Below are the code and all the weights of a small trained network. Each question names an input and a target symbol and asks about switching units off, where a switched-off unit gives its printed mean instead of its output.

import numpy as np


def w(rows, s, z=0):
    codes = np.array(rows[::2]) - 128.0
    scale = np.full(codes.shape[1], s)
    scale[-1] = z or s
    return codes * scale


def f(y):
    return np.maximum(y, 0)


def softmax(a):
    e = np.exp(a - a.max(-1, keepdims=True))
    return e / e.sum(-1, keepdims=True)


def log_softmax(a):
    a = a - a.max(-1, keepdims=True)
    return a - np.log(np.exp(a).sum(-1, keepdims=True))


def net(x, mask):
    ids = ['αβδζηξπσφψω'.index(c) for c in x.split()]
    T = len(ids)
    res = E[ids] + P[:T]
    u = 0
    for l in range(2):
        r = res
        for j in range(2):
            rows = slice(2 * j, 2 * j + 2)
            q, k, v = (r @ M[l][rows].T for M in (Q, K, V))
            z = softmax(np.where(np.tri(T) > 0, q @ k.T / 2**0.5, -1e9)) @ v
            o = O[l][rows]
            res = res + np.where(mask[u + j], z, o[:, -1]) @ o[:, :-1]
        u += 2
        y = f(res @ A[l][:, :-1].T + A[l][:, -1])
        res = res + np.where(mask[u : u + 16], y, B[l][:, -1]) @ B[l][:, :-1]
        u += 16
    return log_softmax(res[-1] @ U[:, :-1].T + U[:, -1])


Q, K, V, O, A, B = {}, {}, {}, {}, {}, {}
E = w([
[167,99,120,90,165,145,132],'α',
[119,134,139,82,125,116,137],'β',
[127,115,132,65,130,157,99],'δ',
[88,135,122,92,120,154,108],'ζ',
[71,131,102,126,141,135,140],'η',
[109,47,85,114,134,153,158],'ξ',
[91,79,93,82,119,139,152],'π',
[54,49,86,137,98,179,159],'σ',
[141,118,97,176,122,140,121],'φ',
[183,47,135,211,66,107,107],'ψ',
[96,57,172,147,7,132,126],'ω',
],0.014)
P = w([
[143,116,167,140,141,118,110],'0',
[129,111,182,144,158,118,106],'1',
[158,186,157,169,122,144,192],'2',
[151,99,118,128,91,121,97],'3',
[119,110,210,146,190,119,116],'4',
[171,199,129,169,88,167,202],'5',
[166,112,86,130,55,132,102],'6',
[110,99,230,143,213,124,120],'7',
[183,215,97,169,44,186,211],'8',
[178,117,47,129,10,141,96],'9',
[103,79,254,153,228,117,113],'10',
[195,228,67,164,15,204,216],'11',
[153,89,96,117,76,112,79],'12',
],0.015)
Q[0] = w([
[102,111,161,164,150,84,100],'L0H1',
[133,150,78,111,12,158,152],'L0H1',
[181,144,91,167,64,104,173],'L0H2',
[183,147,167,112,181,112,98],'L0H2',
],0.11)
K[0] = w([
[63,81,156,99,181,115,124],'L0H1',
[162,172,94,145,68,174,193],'L0H1',
[85,125,118,97,255,178,164],'L0H2',
[179,83,75,165,116,203,148],'L0H2',
],0.091)
V[0] = w([
[98,143,105,121,142,148,123],'L0H1',
[164,144,131,82,155,98,128],'L0H1',
[160,160,104,242,185,251,47],'L0H2',
[33,58,91,147,163,168,151],'L0H2',
],0.0025)
O[0] = w([
[155,132,110,116,95,114,125,122],'L0H1',
[160,121,109,99,115,101,84,65],'L0H1',
[184,85,102,181,131,192,7,77],'L0H2',
[57,55,60,62,118,111,93,249],'L0H2',
],0.0016,0.0012)
A[0] = w([
[144,124,118,138,135,126,129,54],'L0N1',
[133,145,136,129,124,142,103,36],'L0N2',
[133,129,128,135,140,127,127,35],'L0N3',
[133,193,52,89,204,5,91,3],'L0N4',
[120,234,32,92,217,24,54,4],'L0N5',
[72,182,145,113,136,56,99,89],'L0N6',
[107,206,88,131,180,57,42,1],'L0N7',
[137,158,114,120,132,92,124,58],'L0N8',
[154,189,86,104,172,84,116,32],'L0N9',
[124,149,117,135,150,127,115,25],'L0N10',
[170,232,32,90,220,72,85,16],'L0N11',
[189,162,139,73,169,156,46,12],'L0N12',
[156,176,77,102,172,80,103,6],'L0N13',
[176,157,124,142,154,106,96,8],'L0N14',
[134,128,127,129,140,114,142,62],'L0N15',
[116,174,46,132,212,64,99,43],'L0N16',
],0.013,0.007)
B[0] = w([
[126,134,143,128,121,141,114,128],'L0N1',
[121,153,106,143,135,108,119,128],'L0N2',
[117,138,159,129,97,110,128,128],'L0N3',
[131,116,150,146,58,131,114,128],'L0N4',
[102,149,87,129,182,144,108,128],'L0N5',
[166,85,116,126,114,250,120,252],'L0N6',
[109,194,160,159,176,67,182,128],'L0N7',
[120,139,131,141,139,149,118,128],'L0N8',
[139,130,126,148,141,110,132,128],'L0N9',
[137,127,139,130,117,168,152,128],'L0N10',
[145,101,129,147,99,157,135,128],'L0N11',
[148,65,157,103,90,156,202,182],'L0N12',
[139,159,155,82,115,104,192,128],'L0N13',
[133,110,123,99,108,174,98,128],'L0N14',
[136,140,132,128,117,134,121,128],'L0N15',
[71,99,181,140,77,105,129,128],'L0N16',
],0.021,0.00044)
Q[1] = w([
[138,160,126,142,101,120,199],'L1H1',
[149,81,105,106,15,20,2],'L1H1',
[129,94,128,123,121,163,75],'L1H2',
[186,242,251,184,136,221,194],'L1H2',
],0.055)
K[1] = w([
[158,138,99,72,140,161,128],'L1H1',
[73,77,236,144,246,104,98],'L1H1',
[67,115,112,171,119,130,134],'L1H2',
[175,175,1,128,2,153,171],'L1H2',
],0.062)
V[1] = w([
[68,147,63,2,190,135,167],'L1H1',
[223,155,86,136,196,119,98],'L1H1',
[231,55,165,122,94,83,196],'L1H2',
[110,69,31,205,182,90,183],'L1H2',
],0.024)
O[1] = w([
[22,113,157,116,159,72,88,66],'L1H1',
[169,145,46,107,81,77,76,6],'L1H1',
[126,91,115,165,67,15,157,221],'L1H2',
[99,94,4,111,160,131,182,126],'L1H2',
],0.012,0.011)
A[1] = w([
[98,86,131,69,176,100,49,143],'L1N1',
[143,154,121,124,131,129,152,2],'L1N2',
[115,89,150,89,167,119,45,59],'L1N3',
[166,122,128,111,122,127,49,135],'L1N4',
[131,137,105,141,144,77,112,56],'L1N5',
[86,188,131,119,151,97,155,108],'L1N6',
[166,134,133,105,130,166,77,54],'L1N7',
[140,235,126,96,187,48,170,114],'L1N8',
[153,112,130,102,139,137,84,210],'L1N9',
[156,189,117,227,239,75,106,78],'L1N10',
[136,116,138,102,147,167,72,93],'L1N11',
[125,250,96,141,202,82,155,108],'L1N12',
[105,108,141,114,159,125,120,135],'L1N13',
[111,206,106,152,181,113,160,42],'L1N14',
[118,79,97,100,154,176,76,63],'L1N15',
[108,100,80,110,153,110,105,104],'L1N16',
],0.022,0.021)
B[1] = w([
[103,70,133,207,239,181,118,244],'L1N1',
[61,132,150,205,103,68,111,144],'L1N2',
[165,94,107,42,2,85,177,180],'L1N3',
[89,121,150,46,173,170,158,180],'L1N4',
[109,199,128,107,226,112,58,143],'L1N5',
[172,166,147,137,99,148,117,187],'L1N6',
[141,115,69,154,58,85,174,170],'L1N7',
[134,90,118,143,129,201,190,145],'L1N8',
[119,134,173,132,210,126,45,203],'L1N9',
[225,126,127,95,176,122,113,134],'L1N10',
[148,122,117,181,52,146,83,169],'L1N11',
[176,114,146,129,4,92,143,137],'L1N12',
[102,184,70,105,65,114,122,249],'L1N13',
[69,53,109,107,111,140,42,136],'L1N14',
[170,213,182,140,109,100,127,155],'L1N15',
[128,110,129,63,93,104,174,179],'L1N16',
],0.023,0.011)
U = w([
[106,124,123,190,100,77,80,136],'α',
[92,101,198,124,104,156,105,137],'β',
[52,72,216,211,44,72,122,33],'δ',
[118,59,129,146,19,168,62,83],'ζ',
[105,171,145,244,65,192,46,112],'η',
[105,66,116,111,63,99,158,107],'ξ',
[11,50,93,251,106,193,93,165],'π',
[66,219,123,160,35,180,150,165],'σ',
[253,100,30,120,140,204,82,253],'φ',
[153,95,86,234,58,119,116,96],'ψ',
[154,103,180,201,75,225,188,88],'ω',
],0.0028,0.0047)

Each question gives the input, a string of symbols that net reads in full, and the target symbol t.
The units are the heads (2 rows each of Q, K, V and O) and the neurons (one row each of A and B). Each row of codes is followed by its name. A weight is (code - 128) times the scale printed after its matrix; where a second scale follows, it is the last column's (O, A, B and U).
mask holds one flag per unit, layer by layer, with each layer's heads first. A switched-off unit (its flag False) gives its mean, the last column of its rows in O or B, instead of its output. The means were averaged over made-up inputs and are rounded, as every weight is.
A unit's drop is (log p(t) with every unit on - log p(t) with that unit switched off) / (log p(t) with every unit on - log p(t) with every unit switched off).
The circuit of an input: a set's keep is (log p(t) with only the set's units on - log p(t) with every unit switched off) / (log p(t) with every unit on - log p(t) with every unit switched off). Starting from the 12 units with the biggest drops (on a tie, the unit counted first), units are removed one at a time, each time the one whose removal leaves the highest keep (on an exact tie, the one counted first), for as long as the keep stays at least 0.8.
circuit, biggest first: the units of the circuit, biggest drop first
unit that matters most: the unit with the biggest drop
k most important neurons of layer l: the k neurons of layer l with the biggest drops, biggest first
heads that matter: for each layer, one digit per head in row order, 1 if its drop is at least 0.15 and else 0, layers parted by /
drop of u: that unit's drop, to one decimal
input π ζ ω ξ σ, target ω: unit that matters most	L1H1
input π π π φ π π β ψ β π ζ π δ, target ζ: heads that matter	00 / 01
input β π δ δ σ π δ π σ δ ω π ξ, target ω: heads that matter	00 / 10
input ξ β π ζ π ζ δ ξ β π π β σ, target π: circuit, biggest first	(L1N1, L1H1)
input β α β π α β ψ α φ π, target α: circuit, biggest first	(L0N12, L1H2, L1N5, L1H1)
input δ π β ζ φ φ π π η π η π α, target η: circuit, biggest first	(L1H2, L1N11, L1N15)
input η π φ β δ ζ ζ β, target ζ: circuit, biggest first	(L1H2, L1N3, L1N11, L1H1)
input ζ δ β ω, target δ: circuit, biggest first	(L0N12, L1H2)
input β ζ π φ, target ζ: 3 most important neurons of layer 1	(L1N11, L1N3, L1N7)
input β π ξ β β β, target ω: heads that matter	00 / 00
input π ζ π σ δ σ, target π: circuit, biggest first	(L1H2, L1N14, L1H1)
input ψ π ψ ζ β σ ζ π π β, target π: circuit, biggest first	(L1H1, L1N1)
input π ω π φ π π π ξ δ ζ φ φ η, target φ: heads that matter	00 / 10
input π β ζ ξ η β σ, target η: heads that matter	00 / 01
input ζ β φ π ξ α φ δ η, target ζ: unit that matters most	L1H2
input η π σ φ σ η η π α ω, target π: circuit, biggest first	(L1H1, L1N1, L1H2)
input δ ξ ω π ζ β ζ, target ζ: circuit, biggest first	(L1H2, L1N11, L1N3, L1H1)
input φ φ ξ π π δ, target β: circuit, biggest first	(L1H2, L1H1, L1N4, L1N9)
input δ π β ξ, target π: circuit, biggest first	(L1N1, L1H1)
input ω β ζ ω σ ξ η π ω ψ ξ β ψ, target ξ: 2 most important neurons of layer 1	(L1N16, L1N1)
input ζ φ α δ, target φ: circuit, biggest first	(L1H1)
input φ π δ ξ σ, target σ: 4 most important neurons of layer 1	(L1N15, L1N13, L1N16, L1N9)
input β π η δ, target π: heads that matter	00 / 10
input ξ η η π ξ π π φ ζ π η π π, target η: 3 most important neurons of layer 1	(L1N15, L1N11, L1N9)
input η β π α, target β: 3 most important neurons of layer 1	(L1N4, L1N9, L1N13)
input α ζ ξ π π ψ φ π ζ π ζ η π, target ζ: 3 most important neurons of layer 1	(L1N11, L1N3, L1N7)
input ξ π ζ β, target π: unit that matters most	L1N1
input ψ π β σ π, target σ: 3 most important neurons of layer 1	(L1N13, L1N1, L1N9)
input η π π ζ ω σ β, target ω: drop of L1H1	1.0
